Each row, then the grade of its hidden value:
[-206  105  -61  -17  -31  248 -222 -341  -54  -42 -576  352  342 -197
 -312   72  -35  326 -224  214 -253  259 -354   31   97  223  193   56
  200 -170  -94 -251 -146  100 -174 -116  -27  209   14  328 -447  -73]
<100>
[-354   -5 -247   27   66  194  244 -354  276  -49 -326  301  105  -24
 -262  325   56   -6   -9  279  170  -60 -333  -53  572  236   24 -158
  387 -469  192  110   32  -45  317 -449 -567  -71  -67  132  292 -220]
<89>
[ 192  -59  312 -297   30 -265  116  -38  -54  109  321 -221   50   24
  267  283 -284 -247 -141 -142 -212  -27   65  -63 -120 -253 -140 -312
  -33  149 -147  -16  199   13  -18  -86  -64   93  -82 -132   85  -10]
<89>
[-195 -135   58  -10  204   66  112 -141 -173  -60 -142  225    4  -60
  206   94  -50  108 -578  334   85  -28  -72  205  -14   59 -165   60
 -148 -169   83  118   72 -229   10   50 -354  364 -331 -109   -9 -112]
<102>
[ -20   95 -124   73   53  340  -45   34 -214  133 -161  255   47  -41
  -88  130  114  144   -2  236  -90   67 -373  -65  -77  330  107  162
  -19   39   17 -150 -193 -183 -242  169  -22  158 -209   21 -219   61]
<86>
[ -23    4 -194   69  142  -31  -92 -183  252    6  -75  -43 -214 -186
  184  -41  225   89  398   69  119  250   -1  253  307   67  -57   66
  182  225   -9   -8  -61  298  175  -84 -434 -297  205  139  166 -119]
<86>
[-245    4 -298  100   94   84  163 -487  140    6 -402  356   77  -52
 -190  174  122  126    9  340   89 -114 -305  -24  456  432   90   17
  316 -556  261  103  -53  -33  181 -346 -354   86 -200  119  175 -128]
<87>
[-175  -71  248 -144   97 -143   67  -32 -239  -53  196  -78   49 -229
  261 -254 -151   97 -268  -17  -51  264  214  214 -267  -69   13  -83
 -299   74  -71 -292   99  196 -243   50  175  279   77  -96 -235  -50]
<100>
[  43  213  145  -69 -158  117 -208   16   44    7 -166   45  -33   14
   61   48   64  102  119   48 -257  246  -31   92   23 -215  -30 -128
  -80  360 -419 -155  -32  316  -39  -97 -119   62   79  229 -137  -87]
<93>
[-139  -32 -238  -53  -76   19   19 -296  318  -90 -334  297 -157  -11
  -96  307   86  183   74  351   38  -14 -158  244  509 -193 -177 -143
  420  119 -179  200 -222   19  363 -353 -653  -66   29  321  189   18]
<103>
[-186 -232 -139   -2  284  -60  289  -85 -252   19  218   52   50 -154
  132  143  -15  -35 -278  161  257  -42 -173   45   -5  353   24   73
   16 -223  418   60   -9 -278   17   25 -144  131 -214 -301  129  -17]
<89>
[ 162  214 -124    5  -32  257 -196  -69 -110  157 -236  163  106    4
 -171  226  138   95  244  121 -234  139 -386 -161   48  287  206   76
  108   89  -39  -94 -194   63 -202   -1    2   -6 -108  127 -152   39]
<86>
[-208  -20 -192   27  187  172  -16 -101  249  -90  -89   24 -178 -236
   76  -62  187   98  268  151  234  361    9  274  378   20  -48   12
  121  177   10  -22  -18  292  122  -83 -560 -341  296  150  143 -153]
<89>
[-216  -97   19    6  195  226   95 -111 -187  -21 -196  295  -16  -39
  144   82   27  161 -460  424  135   18 -118  196   62   99 -219   74
 -123 -187  -49   78   90 -192   22   94 -423  310 -352  -55  -40 -152]
<103>
[-245 -145  237 -261   15 -147  350  -42 -236  -37  244   34  210   18
   66  287 -284 -128 -531   68   49  -80  -49  -18  -63 -125  -88 -349
  -43 -232   15  -11  182 -165  102 -265  -64  363 -221 -230  100 -123]
<89>
[ 115  225  195 -269  -93   34   -1  100  -43   74  251 -198   80  -11
  -34   87  -76 -168  350 -191 -204  312   40 -172  -15 -118  225 -336
 -124  206 -135 -204   71  439 -245 -214  147 -137  226   -6   31  -28]
<89>
[-121 -123  143   87  -11 -325   74  177 -235   74  363 -205   44  -58
  410  114   33  -65 -203 -198   74   -5 -134  164 -331    7 -150    4
  -25  326  -72 -227   29 -145  318    2  109  269 -140 -261   17 -227]
<105>
[  69  174  -86   70  -91 -108 -147   -5  155  138  105 -213   13 -146
   37   20  163  -40  623 -302 -147  259 -183  -41   17  155  217  -27
  215  372  -48 -355 -137  340   46 -151  145 -258  314  113  -15  -90]
<105>
[ -50  209  263 -234 -181  138  -84  122   37  -20   23  -66  105   22
  -41  160  -72  -54   94  -82 -189  331  -17  -11   48 -344   12 -361
  -55  309 -420 -206  101  377  -11 -250 -108  -32  195  146  -48 -179]
<89>
[-300 -142   45  -17   52 -197  359  112 -315  -31  416    2  -65 -136
  222 -146  -57   30 -235   46  149  -24   76  145 -279  105   74  -61
 -257    6  209 -208  -92 -140 -111  -24  250  375  -79 -292   -8   78]
<100>
[ -46  162 -228  324  107  211 -351 -119  124   45 -369   63  -81 -224
  122 -179  398  242  355   60  -34  353 -230  194  117  368   90  359
   56  264  -38 -224 -138  294   24  127 -208 -160  138  234 -168 -210]
<100>
[  84  208  279 -181 -177 -108 -131   12  -66   18   60 -125   78    2
  103   11  -64  -15   96 -145 -311  250   77    2 -124 -222   99 -252
 -163  274 -306 -214   49  416 -121 -204  173  127  115   82 -108  -85]
<100>
[-171  -42 -253  103   93  323   72   -7  -32  -38 -218  379 -224  -50
   -1  101  167  229 -123  479  108  -10 -208  199  165  116  -93  149
   -7  124   19  100 -273 -256  -42  113 -447  125 -167  100  -25  142]
<93>
[-339   62 -201   93  134  329   37 -110  181  -77 -220  205 -156 -198
  -29 -170  233  202  239  277  235  319  -38  243  348  140   11   40
   29  -24  -11 -125  -42  260   21  -91 -448 -159  184  173   51 -174]
<86>
[-243  198 -154  189   11  362 -285 -185  -52  -29 -543  292  170 -158
 -158  -81  289  342   51  231  -34  365 -329  119  167  352  148  206
   64  -67 -114 -229  -95  277   -7  -61 -148   75    5  264 -273 -280]
<87>
[-200 -145  -83   23  112 -168  310  -48 -315   21  231  100   35 -105
  109   39  -44   25 -282  114   98 -137 -136   24 -191  323  150   40
  -96 -183  395  -65 -148 -291 -107  -37  187  370 -236 -287   21  106]
<102>
[-221 -162  125 -199  233  -97  217  -73 -163  -43  301  -85   -7 -284
  210 -208 -158   33 -146   40  149  269  221  206  -89   -3    2 -119
 -181  -61   98 -205  126  156 -216   23  -15   80  130 -162  -61  -33]
<105>
[-229  -97  236 -188  110  108   56 -224 -173  -40 -216  245  232 -195
    1   -6 -335  177 -646  210 -212  105  -53  114 -186  -40  -44  -74
 -108 -195 -102 -248   73 -156 -333   86  -26  446 -121   74 -435    8]
<102>
[  89  139  -27   -1 -224 -360  -69    7  -23  121  263 -217   11 -109
   72  -22   81    8  518 -327 -236  140  -89  -24 -172   74  268 -102
  136  411  -61 -379 -261  299   -8 -223  469   -8  250   44  -77   79]
<87>
[  49  177  -32   -5 -207 -235  -78   26   60  132  213 -212   47 -107
    1   30   91  -31  587 -339 -195  201 -150  -62  -79   76  267 -132
  198  377  -80 -402 -201  330   27 -255  351 -122  298   72  -38  -15]
<86>
[ -56  213  124  185 -202   33  231   43  342  180   10   31 -239  257
  229  162  103 -231  271  -26 -156 -327 -111 -125  105  -56 -201 -215
  -37   51 -272 -148  155  -59  298 -231 -240  157 -201   61  298 -217]
<93>
[  31   95  296 -120   48 -138    1  -16 -200  111  225 -210  115  -76
  263 -103  -60  -88   32 -178 -127  222   94  -18 -225   51   58 -132
 -242    1 -105 -279  243  320 -146  -45  224  155  -25 -154  -67 -225]
<86>
[ -24    3  -71 -307  171   39  -80 -389 -160  -75 -187  113  264 -206
 -217  127  -72  145  -55  202  -11  381  -71   22  281  157  240 -120
  141 -285  162  101   -6  369 -199 -258 -153  -82   76   63  -41  -31]
<105>
[  -5   67 -189   55  -38    5    9  -76  112   52  -66   88 -124   30
   29  234  201   28  270  129   41    6 -214   61  250   77  -10  -35
  208  151  -13   79 -158   49  238 -215 -312  -78  -49   68  224  -56]
<86>
[ 253  -70  537 -404  -22 -437  159 -169  -33  168  338 -310  241   75
  294  392 -514 -391 -333 -303 -416 -152   73 -212 -218 -327 -185 -472
   10  -29 -230  -95  405  -18    0 -177   72  238 -164 -148   30  -88]
<89>
[ 107  253  111 -146 -160   90 -111   92  -44   46   60  -35  -59  -18
  -12  -42   34   40  341  -36 -273  281   41  -31  -58 -127  185 -181
 -172  355 -251 -225 -119  388 -293  -98  154   -5  187  138 -129   91]
<93>
[-101 -162  187 -138    3 -359  281    3  -68  -16  370  -95 -150  -54
  359   15 -187  -69 -236  -15  -17 -105  195  191 -175 -244 -159 -214
 -136  178  -47  -75   18  -92   48  -90   -8  291  -51 -160   87   74]
<100>
[  96  138  194 -107   43 -165   65  -52 -163  105  266 -202   39  -74
  197 -151  -44 -122  181 -176 -184  159  135 -114 -188  157  235 -126
 -294  -46   97 -220  128  342 -310  -82  334  108   27 -159   -4  -41]
<100>
[  68   95 -141   53  -52  -34   10  -51  113   93   -6   29 -139   70
   83  248  192  -33  318   68   -5  -30 -195   13  205   64  -19  -54
  171  179  -34   74 -119   61  230 -205 -265  -76  -74   36  254  -59]
<86>
[-235 -109  211 -250  187  -62  265   15 -148  -56  390 -163   57 -240
  168 -153 -209  -92 -138  -63  116  292  230   91  -94  -59   50 -240
 -234  -55   85 -238  213  213 -228  -48   29   36  188 -189  -15  -78]
<89>
[ -87 -131   99 -129   75 -341  179  187 -185   -2  620 -346  -53 -205
  321  -61  -52 -128   89 -260  131  222  146  146 -228  -71   60 -148
 -118  369  106 -216   -9  153    5  -48  180  -31  221 -273   91   -9]
<89>
[-234   15 -264  148   58   80   89 -173   76  -32 -202  233  -40  -95
  -59   85  169  128   32  209  103    6 -257   92  209  287  130   85
  147 -106  251    3 -204  -70   96 -186 -235   65  -54   48  106  -45]
<102>
[ 182  -27  240 -183   -5 -230  123   -4  -13  156  294 -153  -95   41
  312  179 -185 -175   -3  -85 -203  -97   64   -8 -153 -204 -170 -219
  -52  217 -188  -84  100  -46  -30  -10  -39  137 -114  -96   61   45]
<86>
[ -93  -67 -206   44  192 -135   46 -316 -108  -14  -95   95   77 -179
   38   41   88  103  -66  133   76   67 -160   75  112  399  201  125
   97 -245  411   69 -115   31  -15 -145  -69   85  -98  -90   78  -31]
<102>
[  87  147 -199  234   20  -10 -277  -97  169  137 -116  -89 -133 -219
  156 -161  305  143  598 -121 -129  273 -163  122   27  282  121  241
  149  401  -68 -326 -199  305   -9   82    9 -221  240  208 -141  -60]
<87>

New part:
[-126  -82   39   53   18  133 -169    6 -199 -124   17   12  -31   18
   70   50    5   -6 -117  -77  110   27 -142   33  102  -85  -24   81
  -50  231 -195  182  -38  -80  -36  108 -174   48   14 -102  -70  -75]
X
[  28  -93  -92  -69  -75 -121  -10   40  200 -132 -220   86  -85  117
  -16   -9  -99  -45  192   22   91 -184 -222 -139 -125   58  127  -51
  -48  -66  286  154  -31  246    8  -18   96   81 -178   21 -115  -41]
L
[ -66  -38 -329 -358   95 -288   21  105  271   44 -208  -30 -134  191
   -9 -286   33   -5  215  -91 -187 -273  -94   24 -384  185  -63 -112
  294 -279  280  -54   27  459   79  105   -2 -220   15  184  133 -100]
N
[-181  -60    6  135   19  -13 -123  151   51 -120 -124  -12  -34   61
   48   45  -46   64  -96 -250  235 -183 -259 -162  -99    2 -172   44
  -84  189  134   17 -247   -4 -120  -67 -204  -81  167 -106  -41   -5]
X
[  56  106  307  119  167  249  128 -519 -281   40  180   22 -197  -67
 -162  317    7  147   30  280 -111  491   70   14  287   77  140 -172
 -142   95 -193  196  351 -557  -62  134  117  217 -350   47  468 -368]
N
[-248 -144  130  358    6  131 -157   73 -144 -159  -47  -58   46  -58
   69  191 -119  136 -242 -343  218  -15 -371 -101   18  -62 -293   30
 -174  309  -54   95 -334 -171 -263  -79 -139   62  208 -168 -120  -17]
D
[-106   47  265   75 -230  225   72   28    5   -5  -17 -139   33   45
  158  262  -14   52   48 -104  195  161 -577 -344  -19  240   28 -109
 -251 -206  310  200 -164   81 -198  -48  -74  244 -191  270  196 -155]
K
[-140  -98   42  -85   22  -48   53   29   70   88  -87 -118  -71  -35
   57  -98   99  -20  -17  -50    9   90 -152 -114  -49   93  -39   62
   29 -142   52  114   97    7  -85   98    2 -103 -135   96  182 -232]
N
[  64  -91   12  -16 -147   -7    6   88   36   74 -105   -7 -188  -22
 -117  179   53   96  -18  -66  193 -108  -50  -62  -50  -92  200 -103
  -80  -43  102  110   12  118   37   48  -57   51 -123 -113  -95   -6]
D
[ -99 -152  -77  -29   30 -146 -100  134   81   13 -131  -15 -151   41
  -45 -100   22    2 -100 -164  122 -162  -16   -2  -43 -125  -28   51
   -7  115   14   93   43   62  -24   90  -91 -170    2 -181  -67  -56]
L
[-165    2  307  266   48  262   43 -235 -219   -3  106 -127   12 -126
   35  261   49  168  -70   83   33  474 -224 -100  157  183 -101  -98
 -150   40 -142   73  -18 -408 -212  -15  -14  191  -67  113  339 -200]
H
[-208   26   41 -233   97 -210   49  163  164  265  -13 -243 -242  110
  -21 -161  326   46  -93 -207 -152  -63 -180  -76 -183  190  -88 -106
   27 -333  224   42  277  142  -43  217 -200 -438  -34  173  550 -298]
N
[-160  -56  -66    3   49  116  -85   20 -102   18   99  -88 -158  108
  -48   75 -237  154 -104 -275  -36  -32 -142  100  -57  -11 -282 -120
    7  117   18  133  -72   17 -178  108  -83   19   26  -53   60 -107]
J
[ 170   34  123   53   99  128   71 -390 -274   79    5  100 -198 -110
 -193  291   75  165  -33  103   46  211  228   84  157 -164  270 -139
    0  191 -269   70  194 -333   98  129   14  159 -170 -142  126 -187]
N
[-232  -77  104  391  156  118 -180  -50 -243 -123   37  -42  -39  -47
  -54  240  -64  260 -273 -305   95   33 -184   59   22  -69 -328 -102
 -105  395 -188  -29 -260 -312 -210  -44 -194   -5  331 -225   33   -2]
L
[ -69 -121   94    8 -114   46   82  -23   59  -88 -204  -26   92  -78
  163   31    6  -78  105   -4  108   79 -411 -268  -61  133   72   91
  -45 -163  149  200 -106  101 -100  -24  123  167 -212  182  -42 -193]
N
[ -52 -106 -138  -78   87 -164  -51   64  152    5  -71    9 -247   93
 -162  -81  -40   55   45   20  -17 -136   81   59  -84    0  -23  -73
   30   18  106   62  145   52    5   79    5 -149  -72 -124   52  -55]
L
[ 105  121   29 -358   46  -31  195 -248  -31  462  -32 -108 -239   51
  -54  -83  148   60  -12  -78   79  260  319  -17   46 -105  221  -94
  160  -97  -78  -28  339  -60   78  258 -103  -93 -274   85  441 -313]
H
[ 321   34 -242 -255  -81  -97   67 -112  173   -8 -162  199 -270  111
 -264  116    0   87  407  414   76 -127  302   57 -145   49  482 -262
  140 -137  181  -54  131  251  317    8   76  185 -246  -15  -86  123]
K
[-217    4   69  -94    7  176  -57   81 -186  257  257 -280 -196   24
  -28   53  152  186 -182  -92  -82  267   -8  164   30  107 -158 -163
   32 -117 -171   44  150  -58  -99  226 -276 -105   21   82  391 -126]
K
[-272  -81   96   58  -77   42  -43  152  -20   36  -85 -216   94   -6
  208    2  123   61 -118 -305   74   71 -489 -159 -138  161 -201  -23
  -30 -138   81   41 -230  151 -195   12 -171  -34  131  181  140 -102]
R
[   2   37   72  -63 -110  -34   38  -38   34   51 -219  -31   25   84
  128   66  103   15   36 -223  185  -28 -332 -225 -114   32  146  -95
  -44  -80  183   41 -132  214  -15   15 -116   72  -44  142   92 -108]
R
[-126  -94  155   42  -21  258  130 -145 -141   31  100 -131  -50 -151
   21  180  -92   88    8   45 -102  313 -267  -64   42  163 -113  -22
  -20 -180  -24  257   49 -159 -199   86  161  209 -276  184  178 -316]
B
[-181 -122    1   68   17   23 -194  181 -108  -57  -33  -46  -71   -5
   38    6  106   33 -208 -203  166 -111 -119   17    6 -110  -85   92
  -35  205 -142   86  -86  -20  -35   88 -273 -131  156 -178  -82  -10]
X
[  29  -65 -169 -145  -72 -116  -54  191  212 -130 -112   76 -238  156
 -139   54  -42   19  189   59    1 -368 -175  -45 -215  108  126 -127
  -28 -156  357  158   30  334   90   35  -12  -31 -127  -13  -91   12]
X
[-195 -210   20  373   62   13 -171  119 -137 -317 -171   42   62 -157
    6  242   46  150 -172 -290   53 -275 -460  -45 -180  -17 -207    9
  -56  193  -40   64 -399  -16 -111 -101  -79    2  337 -170 -285   25]
B
[   3  -10   20 -115   78 -136  -17 -120  104   44 -153   58 -126  118
    6 -172   39 -103   42   60  193   77  128 -106  124  -95  164   84
  -35  167   -6   81  220 -106   34   96  -52  -88 -205  -84  149 -163]
D
[  11 -137  -63  122   19 -133 -142   72  125 -251 -176  151 -116    6
 -130   48   94    5  128  276  152 -146   17  -26  -15   25  195   -8
  -78  132   35   34    9  -18  116  -72  -18   -3   -5 -192 -172  126]
J
[ -10 -112 -158  -41  -31  -93  -59    3   67 -321 -295  125  129   19
  118   -6   78  -58  271   92  -72 -201 -423  -76 -271  196  128  -40
  135 -158  137   68 -234  383  106  -55   80  155   37  187 -214   13]
B
[-110 -117 -167  -79   27 -153  -78  122  105 -203 -200    7   33   19
   59  -83  212   -5  190  100 -162 -174 -327    4 -296  262   29  -73
  165 -251  113    0 -113  350   96    4  -16  -53  111  183  -29   10]
B
[-184    3  181 -100 -165  234    5  106 -173  248  213 -312 -125   28
   69  158  147  135 -150 -176  -54  257 -324   14   13  156  -60 -191
  -94 -292    1  203   97  115 -150  219 -208   39 -123  224  352 -188]
J
[-127  -53 -126 -155   87 -253  -60  126  181  -15 -171  -54  -90  112
   14 -195  246   -8   95    4 -101 -143 -153  -17 -226  189   13  -77
  115 -191  144  -41   67  252   72   76 -109 -248   76  114  193  -60]
H
[-178 -224  119   77 -156   30  -72  276   17   58  -30 -161 -104 -110
   20   54  137   15 -187 -112  184    7 -219  -95   35  -34   -2   87
 -159  -72    0  215   25   26 -117   78 -107  -76  -85  -99  -66  -65]
D
[-242 -219   36  234  123   88 -207    9 -221 -135   28  -27  -43  -58
   14   21 -134   57 -278 -244   59   30 -124  110  131 -183 -284  121
  -72  394 -290  200  -75 -244 -201   90  -71  -27  106 -269 -139 -102]
L
[-100 -102  149   10 -143   61    4   53   -3   34  -81 -109    1  -41
  114   41  119  -29  -23  -14  148  161 -281 -162   46   65   98   27
 -116 -118   31  180   14   47  -85   56  -42   81 -168   95   63 -127]
L
[-203 -143 -101  -81   49  -15  -94  142  -86   90   54 -179 -124  -26
  -23  -59  156  124 -106 -100 -172   29  -83  194 -131   87 -157  -97
  147 -137 -142   33   45  131  -34  173 -129 -149  115   32  115  -61]
H
[-220  -46  188   10  -56  266 -106   59 -308  139  323 -278 -146  -42
   -8  175  259  161 -177   69 -177  375 -172  209  129  170  -49 -195
  -84 -186 -269  191  212  -77  -86  251 -221   22  -48  127  355 -122]
J
[-161 -230   11  209    5 -111 -232  237   16 -197 -203   58  -42  -30
   23  -11   47  -41 -225 -252  304 -290 -182  -95   16 -220  -49  198
 -154  348  -50  142 -152  -34  -59  -10 -179 -155  153 -347 -314   37]
J
[ 102  -63 -180  -66   37 -134  -47  -59  182 -232  -59  132 -195   71
 -246   51  147   73  454  715 -213   36  105  155 -115  349  316 -290
   75 -256  107  -21  215  143  243  -31  157  120 -156   95   70  147]
L
[  10 -128  -53 -122 -201   69   43   36   17  -10 -126  -52   15  -30
   82   61   13    4  164   66   25   64 -270  -59 -122  125  156  -78
   59 -273   88  152  -83  316    8   41   86  237 -188  190 -115  -38]
R
[ -59 -101 -148 -148   52 -118   42   59   80   74 -177  -20 -137   17
  -28  -60  -76   47  -50 -356   12 -270 -129  -51 -231  -93 -114   17
  148  -34  148   84  -63  194  -45  105   -7 -138  -14  -36  -42 -199]
B
[-170  -56  229  174 -150   63  101  112  116   13 -113 -181   30  -96
   86  213  146  120   20  -61  140  121 -518 -340 -136  303  -40 -101
 -178 -297  304   44 -188   31 -193 -125  -24   71  -40  223  207 -108]
H
[  46   70  137   -5   37  159   20 -308 -139   22   67   27 -112   48
  -45  123   -3   51   97  260   74  374  100    1  216   44  184 -108
  -70  110 -142   99  199 -261    7   86  -12  207 -252   39  259 -147]
J
[  65   60  -91  -97    5  -32  -23   12   79  -35  -24   62 -267  158
 -189  164  -12  135  145   54    4 -201  -36    5 -144   90  126 -241
  -20  -56  238   43   55  139   94   45  -93    3  -69  -16  108  -11]
X
[ 116    5   57 -299  -84  -75  196  -81   57  379 -166  -86 -172  -68
   -9  -54  253  -13  -10  -54  194  126  168 -147   -6 -116  337   23
  100 -193    0   34  250   51  111  188  -67  -86 -292   56  213 -256]
N
[  49  -38   67  145  259  258  116 -482 -204  -98  295   69 -304 -183
 -391  313 -112  255  238  746 -355  528  360  278  203  251   38 -235
   53  -17 -275  112  405 -614    3   66  341  274 -350   -2  337 -207]
B
[ 120   59  -32  -98   26  113  -22 -211  -83 -106   97  110 -240  140
 -184  197  -76   86  230  320 -127   74   34  127   47  118  222 -253
  -34  -22   33  180  221   -5  109  117   51  212 -265   40  136  -78]
K
[  -2 -170 -203  -61   -4 -175 -133   45  162 -238 -297  159   29   79
   62 -200  -40 -138  194  148  169 -145  -30  -44  -64  -29  142  118
   84  137   19   48  -85  195   99  -38   38   50  -39  -87 -297   87]
D
